Here is a tiny trained network, its code and every weight. The questions are about switching its units off for an input and a class, where a switched-off unit gives its printed mean instead of its output.

import numpy as np


def w(rows, s, z=0):
    codes = np.array(rows[::2]) - 128.0
    scale = np.full(codes.shape[1], s)
    scale[-1] = z or s
    return codes * scale


def norm(h):
    return h / np.sqrt((h * h).mean(-1, keepdims=True) + 1e-5)


def f(y):
    return np.maximum(y, 0)


def log_softmax(a):
    a = a - a.max(-1, keepdims=True)
    return a - np.log(np.exp(a).sum(-1, keepdims=True))


def net(x, mask):
    res = np.array(x, float).reshape(1, 8) / 4 @ E
    u = 0
    for l in range(3):
        y = f(norm(res) @ A[l][:, :-1].T + A[l][:, -1])
        res = res + np.where(mask[u : u + 7], y, B[l][:, -1]) @ B[l][:, :-1]
        u += 7
    return log_softmax(norm(res)[-1] @ U[:, :-1].T + U[:, -1])


A, B = {}, {}
E = w([
[80,184,110,33,32],'x0',
[54,93,172,65,165],'x1',
[83,95,35,176,138],'x2',
[114,68,155,105,122],'x3',
[138,112,124,52,150],'x4',
[176,139,60,98,248],'x5',
[4,237,194,128,128],'x6',
[211,204,149,184,179],'x7',
],0.0036)
A[0] = w([
[93,173,254,208,112,3],'0.n1',
[132,117,142,72,70,24],'0.n2',
[127,120,151,84,60,17],'0.n3',
[95,119,107,93,165,35],'0.n4',
[84,106,62,212,42,14],'0.n5',
[103,238,136,115,143,5],'0.n6',
[97,230,131,140,111,23],'0.n7',
],0.0086,0.0033)
B[0] = w([
[94,114,249,154,140,252],'0.n1',
[141,101,117,91,114,186],'0.n2',
[139,118,129,98,95,190],'0.n3',
[118,91,116,118,141,161],'0.n4',
[99,115,90,192,93,237],'0.n5',
[114,171,99,103,160,218],'0.n6',
[112,156,85,100,166,221],'0.n7',
],0.018,0.003)
A[1] = w([
[150,124,131,92,86,7],'1.n1',
[172,135,130,79,53,60],'1.n2',
[135,248,116,114,131,50],'1.n3',
[220,131,126,159,145,60],'1.n4',
[238,141,121,172,141,160],'1.n5',
[149,145,128,147,126,169],'1.n6',
[139,129,137,86,153,8],'1.n7',
],0.015,0.0015)
B[1] = w([
[148,117,139,52,70,180],'1.n1',
[161,135,117,48,16,219],'1.n2',
[86,161,7,84,206,255],'1.n3',
[201,86,185,114,202,218],'1.n4',
[250,102,192,166,187,247],'1.n5',
[155,127,104,119,116,159],'1.n6',
[73,97,122,153,104,182],'1.n7',
],0.014,0.0046)
A[2] = w([
[204,169,134,138,145,69],'2.n1',
[127,111,70,220,85,126],'2.n2',
[129,48,83,120,137,119],'2.n3',
[171,118,102,142,79,84],'2.n4',
[81,4,92,127,142,60],'2.n5',
[180,163,152,174,75,249],'2.n6',
[109,109,88,209,83,23],'2.n7',
],0.014,0.0016)
B[2] = w([
[176,53,67,108,183,212],'2.n1',
[103,45,82,208,116,214],'2.n2',
[150,172,217,147,107,237],'2.n3',
[69,65,96,108,134,201],'2.n4',
[197,250,118,173,76,255],'2.n5',
[94,115,53,53,198,221],'2.n6',
[114,43,53,180,124,199],'2.n7',
],0.013,0.0048)
U = w([
[174,185,158,154,86,132],'0',
[68,120,254,133,144,57],'1',
[135,107,77,128,142,32],'2',
[62,167,76,82,196,162],'3',
[133,104,131,46,35,210],'4',
[214,78,161,121,207,248],'5',
[105,75,82,212,79,16],'6',
],0.014,0.0012)

Each question gives the input, the list of numbers given to net, and the class t.
The units are the neurons (one row each of A and B). Each row of codes is followed by its name. A weight is (code - 128) times the scale printed after its matrix; where a second scale follows, it is the last column's (A, B and U).
mask holds one flag per neuron, layer by layer. A switched-off neuron (its flag False) gives its mean, the last column of its row in B, instead of its output. The means were averaged over made-up inputs and are rounded, as every weight is.
A unit's drop is (log p(t) with every unit on - log p(t) with that unit switched off) / (log p(t) with every unit on - log p(t) with every unit switched off).
The circuit of an input: a set's keep is (log p(t) with only the set's units on - log p(t) with every unit switched off) / (log p(t) with every unit on - log p(t) with every unit switched off). Starting from the 12 units with the biggest drops (on a tie, the unit counted first), units are removed one at a time, each time the one whose removal leaves the highest keep (on an exact tie, the one counted first), for as long as the keep stays at least 0.8.
circuit, biggest first: the units of the circuit, biggest drop first
k most important neurons: the k neurons with the biggest drops, biggest first
k most important neurons of layer l: the k neurons of layer l with the biggest drops, biggest first
drop when u is switched off: that unit's drop, to one decimal
input [-7,-2,7,-4,5,-3,-4,-4], class 6: circuit, biggest first	(0.n5, 2.n2)
input [1,2,-2,-1,-6,4,-8,-8], class 0: circuit, biggest first	(2.n5)
input [0,2,-6,-2,0,-3,8,7], class 3: 3 most important neurons	(0.n6, 0.n7, 1.n3)
input [-6,0,6,6,-3,-2,-4,-1], class 6: circuit, biggest first	(0.n5, 2.n2)
input [-1,3,1,3,-1,1,2,0], class 0: 2 most important neurons	(2.n5, 1.n5)
input [-7,8,7,-3,5,-6,8,-6], class 1: 2 most important neurons of layer 0	(0.n1, 0.n5)
input [-8,-4,6,7,-1,0,-4,-8], class 6: 2 most important neurons	(0.n5, 2.n2)
input [-7,3,7,7,0,-3,6,-4], class 6: circuit, biggest first	(1.n4, 1.n3)
input [5,5,7,0,-7,4,5,-5], class 6: 3 most important neurons	(0.n5, 1.n4, 1.n3)
input [3,-5,3,6,1,-1,1,-5], class 6: 3 most important neurons	(0.n5, 2.n2, 2.n7)
input [6,-6,2,6,2,-7,8,1], class 3: 2 most important neurons	(0.n7, 0.n6)
input [3,0,6,-1,3,-6,3,6], class 3: 3 most important neurons	(0.n7, 0.n6, 1.n3)
input [-4,5,8,-3,-1,-5,8,-5], class 6: 3 most important neurons	(0.n5, 2.n7, 1.n4)
input [1,-8,-2,1,-7,4,6,-5], class 3: most important neuron	(0.n7)
input [-4,-2,-4,-3,1,-4,-3,-6], class 4: drop when 2.n6 is switched off	0.0
input [-6,6,-4,-2,8,6,3,-4], class 0: drop when 2.n5 is switched off	0.5
input [-2,7,3,-5,-2,-5,3,4], class 1: drop when 0.n1 is switched off	1.0
input [-3,8,-2,-4,-7,-2,8,-8], class 1: drop when 0.n1 is switched off	0.3
